Below are the code and all the weights of a small trained network. Each question names an input and a class and asks about switching units off, where a switched-off unit gives its printed mean instead of its output.

import numpy as np


def w(rows, s, z=0):
    codes = np.array(rows[::2]) - 128.0
    scale = np.full(codes.shape[1], s)
    scale[-1] = z or s
    return codes * scale


def f(y):
    return np.maximum(y, 0)


def log_softmax(a):
    a = a - a.max(-1, keepdims=True)
    return a - np.log(np.exp(a).sum(-1, keepdims=True))


def net(x, mask):
    res = np.array(x, float).reshape(1, 7) / 4 @ E
    y = f(res @ A[0][:, :-1].T + A[0][:, -1])
    res = res + np.where(mask, y, B[0][:, -1]) @ B[0][:, :-1]
    return log_softmax(res[-1] @ U[:, :-1].T + U[:, -1])


A, B = {}, {}
E = w([
[128,128,127,128],'x0',
[18,35,127,110],'x1',
[213,33,99,122],'x2',
[133,146,80,6],'x3',
[108,160,2,187],'x4',
[128,128,128,128],'x5',
[128,128,128,128],'x6',
],0.013)
A[0] = w([
[191,101,114,129,79],'neuron 1',
[149,113,188,122,107],'neuron 2',
[125,125,129,212,164],'neuron 3',
[194,51,132,148,146],'neuron 4',
[95,56,121,117,77],'neuron 5',
[86,180,128,117,69],'neuron 6',
[80,130,23,146,115],'neuron 7',
[127,111,168,227,21],'neuron 8',
[129,113,188,209,49],'neuron 9',
[95,125,39,155,102],'neuron 10',
[95,205,178,152,140],'neuron 11',
[184,60,130,152,43],'neuron 12',
[136,116,178,88,93],'neuron 13',
[121,106,200,91,121],'neuron 14',
[91,182,125,85,62],'neuron 15',
[123,135,82,156,58],'neuron 16',
[207,210,152,141,53],'neuron 17',
[85,175,156,129,91],'neuron 18',
[145,113,192,109,91],'neuron 19',
[132,155,87,4,2],'neuron 20',
[16,64,131,134,82],'neuron 21',
[151,179,42,170,118],'neuron 22',
[52,172,171,161,72],'neuron 23',
[227,201,135,159,90],'neuron 24',
[156,76,102,119,90],'neuron 25',
[118,146,64,172,67],'neuron 26',
[136,143,201,92,121],'neuron 27',
],0.017,0.0084)
B[0] = w([
[111,146,60,159,175],'neuron 1',
[165,109,152,157,184],'neuron 2',
[128,81,141,94,204],'neuron 3',
[99,131,81,173,214],'neuron 4',
[71,216,127,115,187],'neuron 5',
[129,130,78,157,178],'neuron 6',
[172,114,176,140,234],'neuron 7',
[122,76,108,6,196],'neuron 8',
[149,34,120,47,198],'neuron 9',
[158,125,187,178,214],'neuron 10',
[131,95,51,180,227],'neuron 11',
[150,154,72,149,183],'neuron 12',
[172,136,160,149,183],'neuron 13',
[178,140,178,170,207],'neuron 14',
[131,106,79,126,184],'neuron 15',
[152,123,149,156,165],'neuron 16',
[51,209,168,83,230],'neuron 17',
[144,158,71,184,185],'neuron 18',
[172,114,164,172,186],'neuron 19',
[127,22,106,23,220],'neuron 20',
[76,225,162,90,233],'neuron 21',
[164,106,162,140,240],'neuron 22',
[122,140,71,148,205],'neuron 23',
[63,187,160,114,249],'neuron 24',
[108,168,56,167,173],'neuron 25',
[178,128,159,152,193],'neuron 26',
[173,122,154,176,205],'neuron 27',
],0.013,0.017)
U = w([
[163,97,224,189,91],'0',
[5,191,184,102,93],'1',
[103,26,110,42,255],'2',
[93,121,18,197,60],'3',
],0.011,0.0088)

Each question gives the input, the list of numbers given to net, and the class t.
The units are the neurons (one row each of A and B). Each row of codes is followed by its name. A weight is (code - 128) times the scale printed after its matrix; where a second scale follows, it is the last column's (A, B and U).
mask holds one flag per neuron, in row order. A switched-off neuron (its flag False) gives its mean, the last column of its row in B, instead of its output. The means were averaged over made-up inputs and are rounded, as every weight is.
A unit's drop is (log p(t) with every unit on - log p(t) with that unit switched off) / (log p(t) with every unit on - log p(t) with every unit switched off).
The circuit of an input: a set's keep is (log p(t) with only the set's units on - log p(t) with every unit switched off) / (log p(t) with every unit on - log p(t) with every unit switched off). Starting from the 12 units with the biggest drops (on a tie, the unit counted first), units are removed one at a time, each time the one whose removal leaves the highest keep (on an exact tie, the one counted first), for as long as the keep stays at least 0.8.
circuit, biggest first: the units of the circuit, biggest drop first
top k neurons: the k neurons with the biggest drops, biggest first
drop when u is switched off: that unit's drop, to one decimal
input [5,3,-4,0,-2,4,3], class 3: top 2 neurons => [neuron 17; neuron 24]
input [-3,8,7,-6,0,-6,2], class 1: circuit, biggest first => [neuron 21]
input [3,-3,0,-3,2,-1,0], class 1: circuit, biggest first => [neuron 24; neuron 27]
input [-2,-6,0,-7,-1,1,2], class 2: top 2 neurons => [neuron 9; neuron 8]
input [-5,5,4,-5,1,-2,0], class 1: top 3 neurons => [neuron 21; neuron 5; neuron 20]
input [8,8,-1,8,8,-6,3], class 0: top 3 neurons => [neuron 7; neuron 10; neuron 17]
input [5,6,-8,6,-8,5,-1], class 0: top 2 neurons => [neuron 14; neuron 27]
input [-8,-7,-8,-1,3,-3,2], class 3: top 2 neurons => [neuron 11; neuron 21]
input [-1,-7,1,-8,8,-7,-7], class 0: top 2 neurons => [neuron 22; neuron 26]
input [1,-6,3,6,-2,7,0], class 1: top 4 neurons => [neuron 17; neuron 24; neuron 9; neuron 8]
input [-2,-2,-7,5,-7,-8,-3], class 0: top 4 neurons => [neuron 14; neuron 27; neuron 13; neuron 19]
input [-6,-6,8,-1,2,6,-5], class 3: top 2 neurons => [neuron 1; neuron 4]
input [7,7,6,6,1,4,-7], class 1: top 2 neurons => [neuron 5; neuron 21]
input [7,6,6,-8,-2,5,2], class 2: circuit, biggest first => [neuron 8]
input [3,-5,1,5,1,8,6], class 1: drop when neuron 11 is switched off => 0.2
input [8,1,0,4,6,-8,-1], class 0: drop when neuron 21 is switched off => 0.0
input [0,-8,-1,5,8,-4,-8], class 0: drop when neuron 7 is switched off => 0.5
